Below is a small trained network, with its code and all its weights. Each question gives an input and a target symbol and asks what happens when units are switched off, that is, made to give their printed mean instead of their output.

import numpy as np


def w(rows, s, z=0):
    codes = np.array(rows[::2]) - 128.0
    scale = np.full(codes.shape[1], s)
    scale[-1] = z or s
    return codes * scale


def f(y):
    return np.maximum(y, 0)


def softmax(a):
    e = np.exp(a - a.max(-1, keepdims=True))
    return e / e.sum(-1, keepdims=True)


def log_softmax(a):
    a = a - a.max(-1, keepdims=True)
    return a - np.log(np.exp(a).sum(-1, keepdims=True))


def net(x, mask):
    ids = ['βγδεζηθλμξπω'.index(c) for c in x.split()]
    T = len(ids)
    res = E[ids] + P[:T]
    u = 0
    for l in range(2):
        r = res
        for j in range(2):
            rows = slice(2 * j, 2 * j + 2)
            q, k, v = (r @ M[l][rows].T for M in (Q, K, V))
            z = softmax(np.where(np.tri(T) > 0, q @ k.T / 2**0.5, -1e9)) @ v
            o = O[l][rows]
            res = res + np.where(mask[u + j], z, o[:, -1]) @ o[:, :-1]
        u += 2
        y = f(res @ A[l][:, :-1].T + A[l][:, -1])
        res = res + np.where(mask[u : u + 4], y, B[l][:, -1]) @ B[l][:, :-1]
        u += 4
    return log_softmax(res[-1] @ U[:, :-1].T + U[:, -1])


Q, K, V, O, A, B = {}, {}, {}, {}, {}, {}
E = w([
[109,151,93,91],'β',
[137,44,106,81],'γ',
[156,73,147,138],'δ',
[144,123,212,150],'ε',
[64,114,105,162],'ζ',
[111,101,67,167],'η',
[82,106,110,22],'θ',
[86,171,29,134],'λ',
[101,156,136,183],'μ',
[144,92,139,6],'ξ',
[138,112,129,137],'π',
[120,63,199,88],'ω',
],0.015)
P = w([
[93,61,119,168],'0',
[73,198,156,28],'1',
[178,100,128,127],'2',
[61,186,142,47],'3',
[229,109,87,125],'4',
[34,108,76,99],'5',
[208,128,100,126],'6',
[37,118,86,94],'7',
[250,146,81,118],'8',
],0.011)
Q[0] = w([
[201,82,129,253],'L0H1',
[179,73,212,138],'L0H1',
[164,91,75,196],'L0H2',
[2,228,130,157],'L0H2',
],0.006)
K[0] = w([
[254,93,152,60],'L0H1',
[227,21,142,140],'L0H1',
[213,224,197,123],'L0H2',
[38,115,200,143],'L0H2',
],0.0075)
V[0] = w([
[77,154,93,153],'L0H1',
[98,169,129,112],'L0H1',
[2,116,155,82],'L0H2',
[197,129,113,109],'L0H2',
],0.0075)
O[0] = w([
[127,150,45,113,173],'L0H1',
[137,203,129,2,151],'L0H1',
[242,232,73,70,254],'L0H2',
[16,42,146,86,93],'L0H2',
],0.0074,0.0022)
A[0] = w([
[40,246,55,103,177],'L0N1',
[161,107,84,17,252],'L0N2',
[22,148,109,2,17],'L0N3',
[191,147,144,236,180],'L0N4',
],0.008,0.0034)
B[0] = w([
[172,82,158,104,254],'L0N1',
[80,134,142,85,252],'L0N2',
[118,136,175,246,204],'L0N3',
[122,172,119,207,172],'L0N4',
],0.011,0.0083)
Q[1] = w([
[99,214,221,93],'L1H1',
[97,184,88,154],'L1H1',
[57,172,144,255],'L1H2',
[129,185,211,97],'L1H2',
],0.0079)
K[1] = w([
[35,29,35,253],'L1H1',
[164,137,114,212],'L1H1',
[236,208,238,248],'L1H2',
[64,52,43,235],'L1H2',
],0.0052)
V[1] = w([
[170,217,47,121],'L1H1',
[176,197,162,193],'L1H1',
[181,188,121,254],'L1H2',
[192,82,3,79],'L1H2',
],0.0069)
O[1] = w([
[209,75,79,138,6],'L1H1',
[47,143,82,158,202],'L1H1',
[119,120,58,218,223],'L1H2',
[255,26,146,126,14],'L1H2',
],0.0069,0.0019)
A[1] = w([
[159,199,74,106,152],'L1N1',
[183,190,136,254,2],'L1N2',
[156,101,205,184,225],'L1N3',
[178,78,83,181,163],'L1N4',
],0.011,0.0058)
B[1] = w([
[179,154,9,135,169],'L1N1',
[204,167,225,104,254],'L1N2',
[130,57,113,211,251],'L1N3',
[64,184,69,116,199],'L1N4',
],0.011,0.0067)
U = w([
[145,136,247,177,13],'β',
[106,18,158,117,143],'γ',
[101,136,231,64,5],'δ',
[187,133,50,103,126],'ε',
[85,48,103,245,105],'ζ',
[80,174,76,159,243],'η',
[148,38,176,151,234],'θ',
[143,234,130,142,43],'λ',
[2,216,76,148,251],'μ',
[38,142,129,183,218],'ξ',
[94,172,188,77,86],'π',
[170,174,161,59,178],'ω',
],0.0089,0.0031)

Each question gives the input, a string of symbols that net reads in full, and the target symbol t.
The units are the heads (2 rows each of Q, K, V and O) and the neurons (one row each of A and B). Each row of codes is followed by its name. A weight is (code - 128) times the scale printed after its matrix; where a second scale follows, it is the last column's (O, A, B and U).
mask holds one flag per unit, layer by layer, with each layer's heads first. A switched-off unit (its flag False) gives its mean, the last column of its rows in O or B, instead of its output. The means were averaged over made-up inputs and are rounded, as every weight is.
A unit's drop is (log p(t) with every unit on - log p(t) with that unit switched off) / (log p(t) with every unit on - log p(t) with every unit switched off).
The circuit of an input: a set's keep is (log p(t) with only the set's units on - log p(t) with every unit switched off) / (log p(t) with every unit on - log p(t) with every unit switched off). Starting from all 12 units, units are removed one at a time, each time the one whose removal leaves the highest keep (on an exact tie, the one counted first), for as long as the keep stays at least 0.8.
circuit, biggest first: the units of the circuit, biggest drop first
top k neurons: the k neurons with the biggest drops, biggest first
top k neurons in layer l: the k neurons of layer l with the biggest drops, biggest first
heads that matter: for each layer, one digit per head in row order, 1 if its drop is at least 0.15 and else 0, layers parted by /
input ε ε ε λ γ, target γ: circuit, biggest first	[L0H2; L1H2; L1N2; L0N3]
input ξ γ γ ε β, target ω: circuit, biggest first	[L1H2; L1N3]
input θ ε ξ, target δ: circuit, biggest first	[L0N2; L1H2]
input β λ β, target ω: heads that matter	00 / 01
input λ δ μ θ ε β ε δ γ, target γ: top neuron in layer 1	[L1N2]
input ε γ ε ε, target μ: circuit, biggest first	[L1H2; L1N2]
input ε π δ ε λ, target ε: circuit, biggest first	[L0N3; L1N1]
input ε γ ε γ ω γ, target μ: heads that matter	10 / 01
input λ ξ ζ ξ, target θ: top 2 neurons	[L0N3; L1N3]
input ε β μ ξ, target μ: circuit, biggest first	[L0N3; L1H2; L1N2]
input θ λ λ λ, target ω: top 2 neurons in layer 0	[L0N1; L0N2]
input λ ε γ δ, target θ: top 2 neurons	[L0N3; L1N3]
input ε γ γ ω, target μ: top 3 neurons in layer 0	[L0N1; L0N3; L0N4]
input ε ε ε μ δ ω, target μ: circuit, biggest first	[L0N1; L1H2]
input γ λ π θ, target β: circuit, biggest first	[L0N3]
input λ θ ω θ, target θ: heads that matter	01 / 01
input ε β θ ξ δ, target ζ: top 4 neurons	[L1N2; L1N3; L0N4; L1N4]
input δ β δ ξ, target ξ: circuit, biggest first	[L0N3; L1N2]
input ξ ζ ξ ε ξ ξ, target δ: heads that matter	01 / 01
input μ ξ ε λ ε π, target μ: circuit, biggest first	[L1N2; L1H2]
